Below are the code and all the weights of a small trained network. Each question names an input and a class and asks about switching units off, where a switched-off unit gives its printed mean instead of its output.

import numpy as np


def w(rows, s, z=0):
    codes = np.array(rows[::2]) - 128.0
    scale = np.full(codes.shape[1], s)
    scale[-1] = z or s
    return codes * scale


def norm(h):
    return h / np.sqrt((h * h).mean(-1, keepdims=True) + 1e-5)


def f(y):
    return y / 2 * (1 + np.tanh(0.7978845608 * (y + 0.044715 * y**3)))


def log_softmax(a):
    a = a - a.max(-1, keepdims=True)
    return a - np.log(np.exp(a).sum(-1, keepdims=True))


def net(x, mask):
    res = np.array(x, float).reshape(1, 8) / 4 @ E
    u = 0
    for l in range(3):
        y = f(norm(res) @ A[l][:, :-1].T + A[l][:, -1])
        res = res + np.where(mask[u : u + 7], y, B[l][:, -1]) @ B[l][:, :-1]
        u += 7
    return log_softmax(norm(res)[-1] @ U[:, :-1].T + U[:, -1])


A, B = {}, {}
E = w([
[128,130,129,127,127,127,126,128,129],'x0',
[128,130,130,128,128,128,127,127,128],'x1',
[128,131,130,129,129,126,126,129,128],'x2',
[134,123,128,177,136,113,113,146,248],'x3',
[129,125,126,126,129,133,128,128,129],'x4',
[245,135,121,93,95,77,133,149,146],'x5',
[128,128,129,128,128,127,128,127,128],'x6',
[130,93,204,129,113,129,149,169,118],'x7',
],0.011)
A[0] = w([
[172,136,97,81,135,149,93,108,107,96],'L0N0',
[91,146,105,105,113,194,181,97,1,100],'L0N1',
[136,123,125,142,134,128,132,127,122,126],'L0N2',
[125,83,213,180,126,169,108,189,194,3],'L0N3',
[40,94,150,208,187,146,63,117,203,97],'L0N4',
[152,179,58,123,154,154,98,94,121,29],'L0N5',
[82,78,202,169,120,186,148,165,112,43],'L0N6',
],0.0054,0.0056)
B[0] = w([
[108,116,115,131,124,67,187,131,137,143],'L0N0',
[123,68,128,86,168,81,31,105,229,254],'L0N1',
[127,131,127,125,130,126,124,134,130,127],'L0N2',
[93,124,116,141,120,1,197,142,160,155],'L0N3',
[130,156,103,181,75,161,224,150,65,246],'L0N4',
[62,87,174,118,102,79,197,165,133,136],'L0N5',
[49,178,151,126,122,96,192,92,103,165],'L0N6',
],0.006,0.0041)
A[1] = w([
[66,149,173,116,155,143,120,92,85,5],'L1N0',
[20,129,134,113,145,157,127,101,45,91],'L1N1',
[85,59,254,149,141,157,142,182,130,39],'L1N2',
[126,126,122,123,119,134,127,137,126,133],'L1N3',
[86,162,141,108,122,145,140,110,47,42],'L1N4',
[104,102,176,116,155,122,122,117,105,55],'L1N5',
[154,85,239,90,100,147,119,175,55,61],'L1N6',
],0.0063,0.0032)
B[1] = w([
[196,96,139,108,114,84,109,163,210,159],'L1N0',
[194,83,126,134,155,88,89,126,231,255],'L1N1',
[105,159,125,124,73,24,178,134,149,201],'L1N2',
[136,126,127,136,133,123,128,124,126,129],'L1N3',
[195,103,126,138,136,103,104,142,204,152],'L1N4',
[191,149,118,154,87,96,153,169,159,135],'L1N5',
[239,135,144,161,96,254,111,149,109,193],'L1N6',
],0.0075,0.0045)
A[2] = w([
[130,169,130,154,108,231,138,135,95,157],'L2N0',
[193,182,123,120,86,88,136,145,189,49],'L2N1',
[115,131,84,119,164,125,87,124,172,57],'L2N2',
[95,118,148,169,158,117,96,158,202,2],'L2N3',
[153,65,255,121,130,103,127,172,137,80],'L2N4',
[96,159,85,169,127,203,129,122,100,49],'L2N5',
[177,145,113,67,113,97,134,122,2,79],'L2N6',
],0.009,0.0029)
B[2] = w([
[184,184,117,127,152,182,122,125,40,152],'L2N0',
[62,65,135,95,186,141,68,76,86,236],'L2N1',
[223,106,149,153,159,109,127,99,50,199],'L2N2',
[168,177,121,49,96,156,128,136,31,209],'L2N3',
[87,93,169,95,100,254,100,216,155,254],'L2N4',
[174,159,133,118,123,204,88,174,231,154],'L2N5',
[57,227,107,169,94,92,203,118,89,225],'L2N6',
],0.0071,0.0054)
U = w([
[191,76,73,102,219,71,42,33,151,212],'0',
[119,39,207,64,111,184,75,201,205,139],'1',
[152,216,63,199,155,230,135,122,172,108],'2',
[50,146,178,187,91,98,252,178,153,75],'3',
[89,225,70,86,101,33,183,80,64,181],'4',
[204,173,176,106,62,193,175,180,14,6],'5',
],0.014,0.0021)

Each question gives the input, the list of numbers given to net, and the class t.
The units are the neurons (one row each of A and B). Each row of codes is followed by its name. A weight is (code - 128) times the scale printed after its matrix; where a second scale follows, it is the last column's (A, B and U).
mask holds one flag per neuron, layer by layer. A switched-off neuron (its flag False) gives its mean, the last column of its row in B, instead of its output. The means were averaged over made-up inputs and are rounded, as every weight is.
A unit's drop is (log p(t) with every unit on - log p(t) with that unit switched off) / (log p(t) with every unit on - log p(t) with every unit switched off).
The circuit of an input: a set's keep is (log p(t) with only the set's units on - log p(t) with every unit switched off) / (log p(t) with every unit on - log p(t) with every unit switched off). Starting from the 12 units with the biggest drops (on a tie, the unit counted first), units are removed one at a time, each time the one whose removal leaves the highest keep (on an exact tie, the one counted first), for as long as the keep stays at least 0.8.
units of the circuit, in order: the units of the circuit, biggest drop first
most important unit: the unit with the biggest drop
k most important neurons: the k neurons with the biggest drops, biggest first
top k neurons in layer l: the k neurons of layer l with the biggest drops, biggest first
drop when u is switched off: that unit's drop, to one decimal
input [8,4,3,-1,5,5,-3,-8], class 4: most important unit : L1N1
input [-1,5,-7,2,0,-7,7,0], class 2: units of the circuit, in order : L0N4, L2N5
input [5,8,-1,1,-2,-3,-7,0], class 2: 4 most important neurons : L0N4, L0N1, L1N2, L0N5
input [4,-8,-5,-1,-4,-6,-3,0], class 0: units of the circuit, in order : L1N1, L2N4
input [-1,0,-1,0,7,6,-3,-5], class 4: 4 most important neurons : L1N1, L0N1, L2N6, L1N4
input [8,1,0,-8,-8,2,-4,0], class 4: 2 most important neurons : L2N6, L0N1
input [6,7,-1,7,0,-4,6,0], class 2: top 2 neurons in layer 2 : L2N5, L2N0
input [-4,4,5,-6,1,1,-6,-3], class 4: 2 most important neurons : L2N6, L1N1
input [1,5,-7,7,6,0,1,8], class 3: top 2 neurons in layer 1 : L1N2, L1N1
input [-2,-2,4,8,-7,2,-1,-3], class 0: 2 most important neurons : L2N1, L2N4
input [7,-2,-8,2,2,-3,1,1], class 3: 2 most important neurons : L1N6, L0N3
input [1,0,5,-6,7,-1,-7,-3], class 0: drop when L2N2 is switched off : 0.0
input [5,-3,3,-5,3,8,4,-4], class 4: drop when L2N6 is switched off : 0.1
input [4,-6,0,-7,6,7,-6,-3], class 4: drop when L2N6 is switched off : 0.1
input [5,5,0,-5,-3,-1,1,0], class 0: units of the circuit, in order : L0N1
